Each row has a hidden trait or not; one of two labels after the row says which. A new part has a new trait and new labels.
In the rows, 128 means zero.
[140 128 138 113 111 127 139 143 125 136 141  87 112 126 111 132 174 116
 138 138 122 147 113 136 136  83 132 155  49 146 125 134 161]
Zutob
[147 111 120 131 114 132 139 126 114 143 130 135 126 124 120 134 140 124
 135 131 128 113 128 142 122  85 144 116 104 139 148 140 146]
Zutob
[129 151 118 129 130 146 120 156 125 110 142  76 103 148 122 117 220 127
 109 135 127 142 172 138 163  70 145 175 117 122  82 120 159]
Zume
[154 103 129 131 104 131 145 126 114 141 127 136 124 121 113 128 133 122
 131 133 122 114 116 154 122 109 151 127  61 127 150 164 154]
Zutob
[101 115 121 127  89 149 119 123 116 155 130 161 132 129 127 127 153 130
 102 114 120 159 109 120  92 255 140 119 208 128 157 149  95]
Zume
[161 101 128 144 105 132 148 117 113 125 121 155 126 126 116 118 113 125
 122 129 124 108 119 173 129 104 166 129  73  95 148 174 146]
Zutob
[131 118 132 106 115 128 118 152 127 165 140 107 122 115 116 146 170 117
 148 139 125 135 105  92 115  70 114 128  90 202 141 112 153]
Zutob
[137 110 100 129 142 137 116 130 113 156 134 142 125 129 130 144 165 130
 147 132 135  97 171 100 126  36 138 103 195 197 152 106 144]
Zutob
[164 103 116 149 116 135 163 103 101 123 126 141 126 131 117 119 134 128
 125 124 128 104 136 194 136 125 174 116 105  64 150 163 142]
Zutob
[155 112 137 128  99 126 158 117 114 132 132 110 123 121 108 122 137 119
 129 130 121 135  95 186 127 154 153 132  50  82 140 160 148]
Zutob
[143 109  93 142 147 138 122 120 109 144 129 151 127 133 132 139 152 134
 141 128 137  88 187 123 135  61 153 100 207 170 151 115 145]
Zutob
[172  94 126 165 106 133 165  96 101 103 112 176 128 134 115 106  74 132
 107 122 126  95 144 228 140 118 192 127  86  19 152 188 139]
Zutob
[105 137 127 114 104 144 121 136 125 138 142 111 118 135 123 124 180 126
 110 125 120 165 124 132 115 212 133 153 168 125 128 132 112]
Zume
[159 114 134 136 102 129 162 110 109 122 131 116 123 127 110 117 131 122
 126 127 122 126 110 205 133 156 161 133  64  62 138 162 142]
Zutob
[ 99 113 126 120  82 146 124 117 117 161 128 163 136 119 125 128 140 129
 106 113 119 164  92 129  85 255 136 108 207 118 166 151  90]
Zume
[131 126 115 129 135 130 132 118 115 138 135 121 129 130 128 137 147 128
 137 125 132 120 147 141 130 119 136 108 165 126 138 113 128]
Zutob
[137 119 108 126 132 134 128 123 110 152 139 120 126 127 125 142 150 128
 144 129 133 112 153 134 126  91 138 104 162 152 145 108 140]
Zutob
[108 132 118 122 108 146 128 121 115 137 141 118 122 137 125 124 177 130
 109 119 123 159 138 141 115 235 141 136 208 104 135 128 104]
Zume
[154 117  98 144 143 137 139 107 103 139 135 127 124 137 128 137 159 132
 137 125 137  96 182 160 142  87 161 102 184 110 145 115 145]
Zutob
[151 114 121 133 116 130 146 119 113 134 132 123 125 127 118 128 141 124
 132 130 127 117 132 161 132 118 155 128  99 108 143 144 144]
Zutob
[127 133 124 134 119 148 119 145 123 110 133 120 108 147 124 114 184 130
 102 131 125 138 169 138 154  92 152 170 139 119 111 143 142]
Zume
[141 128 114 119 128 128 145 113 107 152 148  84 125 127 120 143 174 123
 148 126 131 129 137 164 126 155 140 101 149 119 138 103 137]
Zutob
[135 125 106 125 145 134 130 118 108 152 143 109 127 130 128 145 172 129
 148 127 135 115 165 137 129 108 136  97 197 147 144  97 134]
Zutob
[141 123 123 123 123 129 138 125 118 142 137 109 124 126 120 136 156 124
 138 130 128 126 129 140 129 116 136 122 114 132 138 124 145]
Zutob
[145 119  97 139 142 135 137 107 103 140 136 123 128 133 129 138 156 132
 139 124 137 102 174 159 136 112 152  94 192 118 146 109 136]
Zutob
[156 115  95 149 142 137 152  92  91 137 136 128 129 137 127 133 152 133
 136 118 138  92 183 191 137 136 170  91 197  75 151 122 135]
Zutob
[102 126 128 115  98 142 124 127 124 153 136 128 128 126 124 130 162 126
 114 121 121 166 103 125  99 249 132 128 183 131 144 136 101]
Zume
[157 112 149 139  92 129 157 118 120 112 122 134 121 129 109 111 113 122
 111 129 120 130 108 209 136 154 162 154  40  42 132 179 144]
Zutob
[111 119 119 130  95 142 149  95 108 151 130 152 139 123 126 124 125 130
 110 109 122 157 110 174  94 255 148  94 208  59 160 151  86]
Zume
[135 116 119 110 123 130 122 136 119 168 141 111 124 118 120 149 175 121
 153 136 129 123 128 105 115  79 122 108 143 196 149 103 151]
Zutob
[103 131 125 115 106 145 121 133 123 145 140 117 122 132 124 128 179 127
 112 123 121 164 123 122 109 231 133 149 187 136 136 126 107]
Zume
[126 138 112 140 123 150 125 134 117 107 137 113 107 150 126 114 198 132
 102 126 127 134 186 156 159 115 160 165 160  98 106 136 141]
Zume
[112 128 116 131 109 148 133 113 113 134 133 128 125 137 126 121 168 132
 107 116 124 157 139 165 117 252 153 130 208  80 140 140  97]
Zume
[117 146 109 129 126 149 127 132 114 117 145  98 108 149 127 120 214 131
 110 124 129 148 179 154 152 157 150 157 200 102 110 116 128]
Zume
[152 118 136 137 109 127 161 106 116 117 127 128 129 127 116 116 110 125
 120 126 123 129 110 196 129 179 158 132  83  51 141 163 127]
Zutob
[135 148  99 147 144 154 125 149 113  96 139  89 103 159 129 112 238 135
 103 128 133 118 215 168 176  51 164 168 176  87  75 120 156]
Zume
[121 126 112 135 117 150 111 141 124 115 128 145 110 146 128 116 165 133
 100 128 125 131 172 127 146 104 151 165 169 132 124 143 131]
Zume
[118 154 115 122 135 139 139 118 114 124 153  67 114 142 125 127 199 128
 124 122 130 157 163 166 147 193 138 141 185  82 108 102 123]
Zume
[125 115 100 127 154 137 105 140 123 149 132 143 123 133 135 144 163 132
 146 134 135  97 176  76 134   7 131 110 200 212 141 105 149]
Zutob
[152 110 114 131 123 133 139 123 108 148 135 128 123 126 120 137 155 125
 139 131 130 108 142 143 127  86 149 113 123 137 149 129 151]
Zutob
[152 120  97 142 144 137 145 100  95 139 139 121 128 136 129 138 169 133
 138 121 138 100 181 173 136 114 161  90 207 102 148 110 134]
Zutob
[159  97 128 144 105 132 143 128 116 124 117 164 123 126 115 117 116 125
 121 132 123 102 122 186 129  67 162 137  60 113 149 177 155]
Zutob
[112 118 110 139 111 148 138 104 107 137 128 154 132 136 129 122 144 135
 108 114 127 142 141 166 111 239 156 109 226  83 151 144  95]
Zume
[120 116 108 144 110 150 142  99 104 131 126 162 132 138 130 119 142 135
 101 111 126 135 146 177 113 253 166 111 222  63 151 155  94]
Zume
[100 112 137 116  81 137 132 112 123 165 127 168 140 112 124 132 113 125
 115 113 117 168  75 125  78 255 125 103 180 123 169 154  89]
Zume
[137 122  99 126 147 136 127 121 106 154 143 115 126 131 130 145 174 130
 150 128 137 108 171 122 131  80 139  98 206 165 145  95 144]
Zutob
[141 111 117 131 126 133 136 125 116 145 129 140 128 126 125 136 142 127
 137 130 130 109 141 131 126  87 144 112 142 146 148 127 139]
Zutob
[104 120 120 124  96 148 127 114 111 151 133 147 132 127 127 127 157 130
 105 114 122 161 113 142  96 255 142 114 221 103 154 144  91]
Zume
[141 119 134 120 108 126 144 128 120 146 134 114 126 120 116 132 148 119
 138 131 124 133 101 144 120 136 134 126  80 130 141 138 141]
Zutob
[149 110 126 128 107 129 144 128 115 143 132 126 124 122 115 131 146 121
 136 133 124 125 117 149 125 111 144 123  75 139 144 145 149]
Zutob
[146 128 111 128 130 130 155 102 101 148 146  89 129 127 121 139 158 125
 144 122 133 128 140 185 123 176 148  91 160  91 142 111 131]
Zutob
[143 119 121 126 120 130 143 118 114 142 137 115 126 126 119 134 153 124
 137 130 128 124 132 150 127 126 143 120 112 124 142 129 141]
Zutob
[117 134 111 133 118 148 139 107 107 128 139 119 123 142 128 121 169 132
 108 115 127 148 153 185 126 217 152 130 222  72 134 130 102]
Zume
[138 118 104 124 139 135 123 126 112 155 139 120 125 130 127 148 169 128
 145 130 134 106 163 122 130  68 138 103 186 169 146 103 138]
Zutob
